Below are the code and all the weights of a small trained network. Each question names an input and a class and asks about switching units off, where a switched-off unit gives its printed mean instead of its output.

import numpy as np


def w(rows, s, z=0):
    codes = np.array(rows[::2]) - 128.0
    scale = np.full(codes.shape[1], s)
    scale[-1] = z or s
    return codes * scale


def f(y):
    return y / 2 * (1 + np.tanh(0.7978845608 * (y + 0.044715 * y**3)))


def log_softmax(a):
    a = a - a.max(-1, keepdims=True)
    return a - np.log(np.exp(a).sum(-1, keepdims=True))


def net(x, mask):
    res = np.array(x, float).reshape(1, 7) / 4 @ E
    y = f(res @ A[0][:, :-1].T + A[0][:, -1])
    res = res + np.where(mask, y, B[0][:, -1]) @ B[0][:, :-1]
    return log_softmax(res[-1] @ U[:, :-1].T + U[:, -1])


A, B = {}, {}
E = w([
[68,62,118,133,155,147,68,169,133,140,134,131],'x0',
[110,130,82,109,209,45,152,144,135,111,99,143],'x1',
[144,120,140,254,90,86,129,160,82,216,82,81],'x2',
[140,96,177,106,116,167,161,53,102,183,147,98],'x3',
[171,47,111,146,141,116,104,118,97,105,195,140],'x4',
[101,101,160,121,193,116,179,130,124,135,116,127],'x5',
[103,159,234,143,54,174,142,161,223,92,79,170],'x6',
],0.0082)
A[0] = w([
[160,119,100,91,203,37,160,88,78,154,169,135,193],'n0',
[64,116,194,152,125,128,158,160,170,153,56,113,184],'n1',
[150,128,102,52,170,84,251,76,83,135,140,142,235],'n2',
[171,175,151,163,56,198,164,68,131,139,136,115,219],'n3',
[87,9,101,75,162,186,90,105,143,130,177,81,187],'n4',
[97,64,124,59,193,161,125,77,88,104,178,147,204],'n5',
[88,129,135,206,122,83,78,221,155,174,87,103,251],'n6',
[130,106,156,20,116,206,92,120,154,44,160,149,241],'n7',
[58,148,170,134,99,137,134,203,173,97,62,163,213],'n8',
[153,81,62,173,102,98,51,210,70,133,134,84,185],'n9',
[177,141,148,146,46,170,159,65,76,171,161,107,182],'n10',
[149,127,45,165,165,26,98,168,83,114,148,118,245],'n11',
[166,157,94,115,171,2,185,79,95,116,126,117,200],'n12',
[174,155,163,172,51,185,159,92,128,182,153,36,195],'n13',
[128,214,143,57,109,143,132,151,195,16,128,217,157],'n14',
],0.0057,0.0027)
B[0] = w([
[76,38,112,198,189,61,140,89,100,183,116,84,223],'n0',
[69,177,193,135,100,168,181,131,81,125,101,168,188],'n1',
[99,126,145,138,149,151,207,17,161,160,151,37,226],'n2',
[170,151,151,140,79,191,101,112,172,171,76,62,218],'n3',
[123,121,161,71,217,159,85,95,39,153,181,183,204],'n4',
[84,83,151,47,209,145,117,71,98,164,196,115,209],'n5',
[91,191,138,191,123,89,113,190,78,69,76,186,206],'n6',
[163,133,121,39,137,213,109,109,191,118,185,142,240],'n7',
[96,169,151,130,105,164,204,199,144,103,132,165,215],'n8',
[184,64,100,162,102,62,69,196,58,84,139,186,209],'n9',
[182,69,150,157,97,175,67,101,137,191,103,88,213],'n10',
[106,70,61,157,169,65,113,156,111,81,131,103,228],'n11',
[124,86,54,165,156,56,198,112,109,130,68,58,216],'n12',
[190,125,200,156,71,179,64,130,98,158,49,93,226],'n13',
[192,191,67,93,117,164,190,138,255,63,161,104,254],'n14',
],0.0067,0.0072)
U = w([
[3,204,209,156,95,146,219,182,117,114,41,196,153],'0',
[73,96,75,160,155,65,230,50,115,161,99,14,2],'1',
[182,198,72,82,96,178,184,142,242,66,167,111,129],'2',
[193,132,206,160,29,180,56,84,118,212,26,57,173],'3',
[94,97,154,57,176,178,62,63,91,165,225,158,57],'4',
[153,94,33,191,117,49,23,223,73,79,128,181,221],'5',
],0.0062,0.00049)

Each question gives the input, the list of numbers given to net, and the class t.
The units are the neurons (one row each of A and B). Each row of codes is followed by its name. A weight is (code - 128) times the scale printed after its matrix; where a second scale follows, it is the last column's (A, B and U).
mask holds one flag per neuron, in row order. A switched-off neuron (its flag False) gives its mean, the last column of its row in B, instead of its output. The means were averaged over made-up inputs and are rounded, as every weight is.
A unit's drop is (log p(t) with every unit on - log p(t) with that unit switched off) / (log p(t) with every unit on - log p(t) with every unit switched off).
The circuit of an input: a set's keep is (log p(t) with only the set's units on - log p(t) with every unit switched off) / (log p(t) with every unit on - log p(t) with every unit switched off). Starting from the 12 units with the biggest drops (on a tie, the unit counted first), units are removed one at a time, each time the one whose removal leaves the highest keep (on an exact tie, the one counted first), for as long as the keep stays at least 0.8.
units of the circuit, in order: the units of the circuit, biggest drop first
most important unit: the unit with the biggest drop
top k neurons: the k neurons with the biggest drops, biggest first
drop when u is switched off: that unit's drop, to one decimal
input [-1,3,2,-4,7,1,6], class 0: units of the circuit, in order -> [n8, n10, n6]
input [-3,-6,6,-1,6,0,-8], class 5: top 2 neurons -> [n9, n11]
input [-7,6,0,-8,0,-3,-1], class 1: units of the circuit, in order -> [n12]
input [7,1,4,-2,-4,7,-2], class 5: top 3 neurons -> [n2, n9, n11]
input [2,2,1,-2,4,-4,8], class 0: units of the circuit, in order -> [n6, n8]
input [5,5,-2,-7,-2,8,1], class 0: units of the circuit, in order -> [n8, n1]
input [1,5,-8,-4,5,-4,-3], class 4: top 2 neurons -> [n5, n4]
input [7,3,5,-8,-2,-6,7], class 0: top 2 neurons -> [n8, n1]
input [3,7,-6,0,2,-1,-8], class 1: top 2 neurons -> [n12, n0]
input [-1,4,6,-8,-6,2,-2], class 5: top 2 neurons -> [n11, n9]
input [-3,2,-6,-5,8,7,-3], class 1: top 3 neurons -> [n12, n0, n2]
input [7,-8,-2,-2,-6,-4,1], class 2: top 2 neurons -> [n7, n0]
input [-5,4,4,0,2,-2,7], class 0: drop when n8 is switched off -> 0.1
input [5,-3,7,2,4,3,-7], class 5: most important unit -> n9
input [-5,-4,1,8,-8,7,-4], class 3: drop when n13 is switched off -> 0.1
input [2,-4,4,1,-2,-2,-7], class 5: drop when n9 is switched off -> 0.3
